Below are the code and all the weights of a small trained network. Each question names an input and a class and asks about switching units off, where a switched-off unit gives its printed mean instead of its output.

import numpy as np


def w(rows, s, z=0):
    codes = np.array(rows[::2]) - 128.0
    scale = np.full(codes.shape[1], s)
    scale[-1] = z or s
    return codes * scale


def f(y):
    return y / 2 * (1 + np.tanh(0.7978845608 * (y + 0.044715 * y**3)))


def log_softmax(a):
    a = a - a.max(-1, keepdims=True)
    return a - np.log(np.exp(a).sum(-1, keepdims=True))


def net(x, mask):
    res = np.array(x, float).reshape(1, 6) / 4 @ E
    y = f(res @ A[0][:, :-1].T + A[0][:, -1])
    res = res + np.where(mask, y, B[0][:, -1]) @ B[0][:, :-1]
    return log_softmax(res[-1] @ U[:, :-1].T + U[:, -1])


A, B = {}, {}
E = w([
[153,40,153,121,250,126,202,170,208,191,123],'x0',
[99,141,154,41,132,173,158,116,149,43,122],'x1',
[254,77,185,194,122,154,165,100,110,182,187],'x2',
[64,121,138,91,184,116,118,141,115,141,98],'x3',
[73,134,55,107,157,92,108,133,190,180,137],'x4',
[151,193,87,78,122,141,189,66,209,133,222],'x5',
],0.0092)
A[0] = w([
[138,94,150,179,152,126,94,143,60,155,55,82],'neuron 1',
[166,112,144,178,92,133,157,129,154,120,165,56],'neuron 2',
[199,120,135,173,96,126,145,123,115,109,119,49],'neuron 3',
[187,104,156,152,155,130,197,129,212,242,177,158],'neuron 4',
[133,55,113,129,149,138,134,120,170,114,159,26],'neuron 5',
[185,54,148,172,186,138,224,142,209,254,191,136],'neuron 6',
[146,94,140,172,159,136,175,125,160,165,138,145],'neuron 7',
[147,188,72,123,43,66,76,117,100,182,163,128],'neuron 8',
[183,91,121,152,211,115,150,114,179,166,159,132],'neuron 9',
[145,106,142,123,129,84,164,103,168,156,117,87],'neuron 10',
[113,84,83,101,181,133,146,111,180,179,125,179],'neuron 11',
[40,178,19,129,90,103,65,121,133,161,121,147],'neuron 12',
[177,195,151,55,124,161,166,109,138,37,180,141],'neuron 13',
[113,97,103,168,159,117,135,103,128,175,143,117],'neuron 14',
[155,171,149,87,86,144,138,79,140,79,164,92],'neuron 15',
[144,129,55,161,80,69,101,142,132,133,143,66],'neuron 16',
[60,109,119,69,221,86,127,206,178,85,56,74],'neuron 17',
[120,231,50,142,30,106,58,82,110,146,171,121],'neuron 18',
[168,158,170,119,96,228,209,104,127,67,195,132],'neuron 19',
[154,67,170,164,142,139,121,153,67,184,115,165],'neuron 20',
[94,86,97,108,167,73,115,158,136,164,39,253],'neuron 21',
[190,84,100,145,144,129,165,117,192,142,181,137],'neuron 22',
[181,71,124,152,212,125,175,121,229,221,164,149],'neuron 23',
[210,157,158,108,61,166,154,107,100,83,144,177],'neuron 24',
[101,159,120,98,132,129,144,151,175,89,82,109],'neuron 25',
[224,48,202,237,110,144,109,150,4,158,94,154],'neuron 26',
],0.0076,0.005)
B[0] = w([
[80,108,185,157,163,114,102,163,111,132,125,175],'neuron 1',
[140,96,94,130,91,103,124,97,120,74,94,148],'neuron 2',
[149,100,105,141,77,151,88,104,84,71,65,149],'neuron 3',
[243,117,40,67,170,96,183,120,160,191,163,224],'neuron 4',
[155,143,114,118,156,137,126,128,138,135,128,136],'neuron 5',
[254,95,72,79,158,66,182,180,162,209,118,248],'neuron 6',
[176,75,112,122,142,94,158,151,146,141,127,174],'neuron 7',
[128,148,104,189,135,51,100,138,137,171,120,186],'neuron 8',
[207,124,124,97,159,123,142,169,170,157,131,191],'neuron 9',
[153,123,125,95,124,132,148,134,154,119,128,143],'neuron 10',
[98,185,156,98,201,141,138,175,154,123,141,182],'neuron 11',
[57,178,72,158,170,127,57,147,152,121,59,215],'neuron 12',
[101,190,158,102,67,168,189,48,91,141,160,173],'neuron 13',
[170,133,160,122,164,110,156,168,157,117,124,154],'neuron 14',
[101,178,133,123,91,140,165,76,102,138,177,157],'neuron 15',
[137,133,103,157,164,93,86,155,142,124,134,152],'neuron 16',
[71,122,151,65,119,209,159,157,142,37,39,197],'neuron 17',
[110,196,61,209,159,90,83,113,147,172,163,213],'neuron 18',
[145,110,146,127,81,162,194,60,104,157,190,174],'neuron 19',
[193,77,215,138,137,116,126,151,108,107,129,190],'neuron 20',
[79,137,183,101,196,168,134,202,171,109,133,210],'neuron 21',
[189,131,83,127,98,96,188,109,140,142,151,184],'neuron 22',
[193,143,88,50,176,93,188,200,195,176,167,230],'neuron 23',
[136,139,136,184,59,145,138,48,87,154,168,178],'neuron 24',
[89,149,120,102,97,163,154,129,129,100,124,156],'neuron 25',
[153,8,210,235,48,88,31,168,9,99,102,242],'neuron 26',
],0.0071,0.015)
U = w([
[110,43,255,202,128,125,73,166,78,118,94,159],'0',
[174,119,92,35,208,118,187,165,199,168,140,198],'1',
[73,209,24,204,143,102,54,110,143,136,115,127],'2',
[30,152,109,40,149,217,127,138,160,36,43,73],'3',
[100,178,129,140,57,178,169,4,104,118,186,216],'4',
[210,62,93,154,91,109,151,115,117,149,136,5],'5',
],0.0078,0.0026)

Each question gives the input, the list of numbers given to net, and the class t.
The units are the neurons (one row each of A and B). Each row of codes is followed by its name. A weight is (code - 128) times the scale printed after its matrix; where a second scale follows, it is the last column's (A, B and U).
mask holds one flag per neuron, in row order. A switched-off neuron (its flag False) gives its mean, the last column of its row in B, instead of its output. The means were averaged over made-up inputs and are rounded, as every weight is.
A unit's drop is (log p(t) with every unit on - log p(t) with that unit switched off) / (log p(t) with every unit on - log p(t) with every unit switched off).
The circuit of an input: a set's keep is (log p(t) with only the set's units on - log p(t) with every unit switched off) / (log p(t) with every unit on - log p(t) with every unit switched off). Starting from the 12 units with the biggest drops (on a tie, the unit counted first), units are removed one at a time, each time the one whose removal leaves the highest keep (on an exact tie, the one counted first), for as long as the keep stays at least 0.8.
circuit, biggest first: the units of the circuit, biggest drop first
unit that matters most: the unit with the biggest drop
top k neurons: the k neurons with the biggest drops, biggest first
drop when u is switched off: that unit's drop, to one decimal
input [2,7,6,-6,4,-4], class 5: circuit, biggest first -> neuron 21; neuron 26
input [6,0,-1,1,-7,-2], class 0: unit that matters most -> neuron 26
input [-2,4,0,-1,-7,-3], class 0: top 2 neurons -> neuron 26; neuron 4
input [1,-6,4,-4,7,-7], class 0: top 2 neurons -> neuron 26; neuron 1
input [-1,-3,-8,-2,8,-5], class 3: top 2 neurons -> neuron 17; neuron 21
input [5,-6,-4,7,2,-4], class 3: circuit, biggest first -> neuron 17; neuron 4
input [-5,8,-2,-4,7,1], class 2: circuit, biggest first -> neuron 12; neuron 18
input [2,-6,-7,-1,-2,5], class 2: circuit, biggest first -> neuron 6; neuron 23
input [0,6,-4,-6,8,6], class 2: top 3 neurons -> neuron 12; neuron 18; neuron 21
input [-4,-8,-1,4,-7,6], class 2: top 2 neurons -> neuron 18; neuron 8
input [-1,-5,8,8,2,-2], class 0: top 3 neurons -> neuron 26; neuron 1; neuron 20
input [-4,-4,4,3,-3,5], class 4: drop when neuron 6 is switched off -> 0.1
input [-1,5,-3,1,-2,1], class 4: drop when neuron 21 is switched off -> 0.1
input [3,7,-6,-3,0,8], class 4: top neuron -> neuron 13
input [-1,-6,-2,-1,-3,7], class 2: drop when neuron 18 is switched off -> 0.1
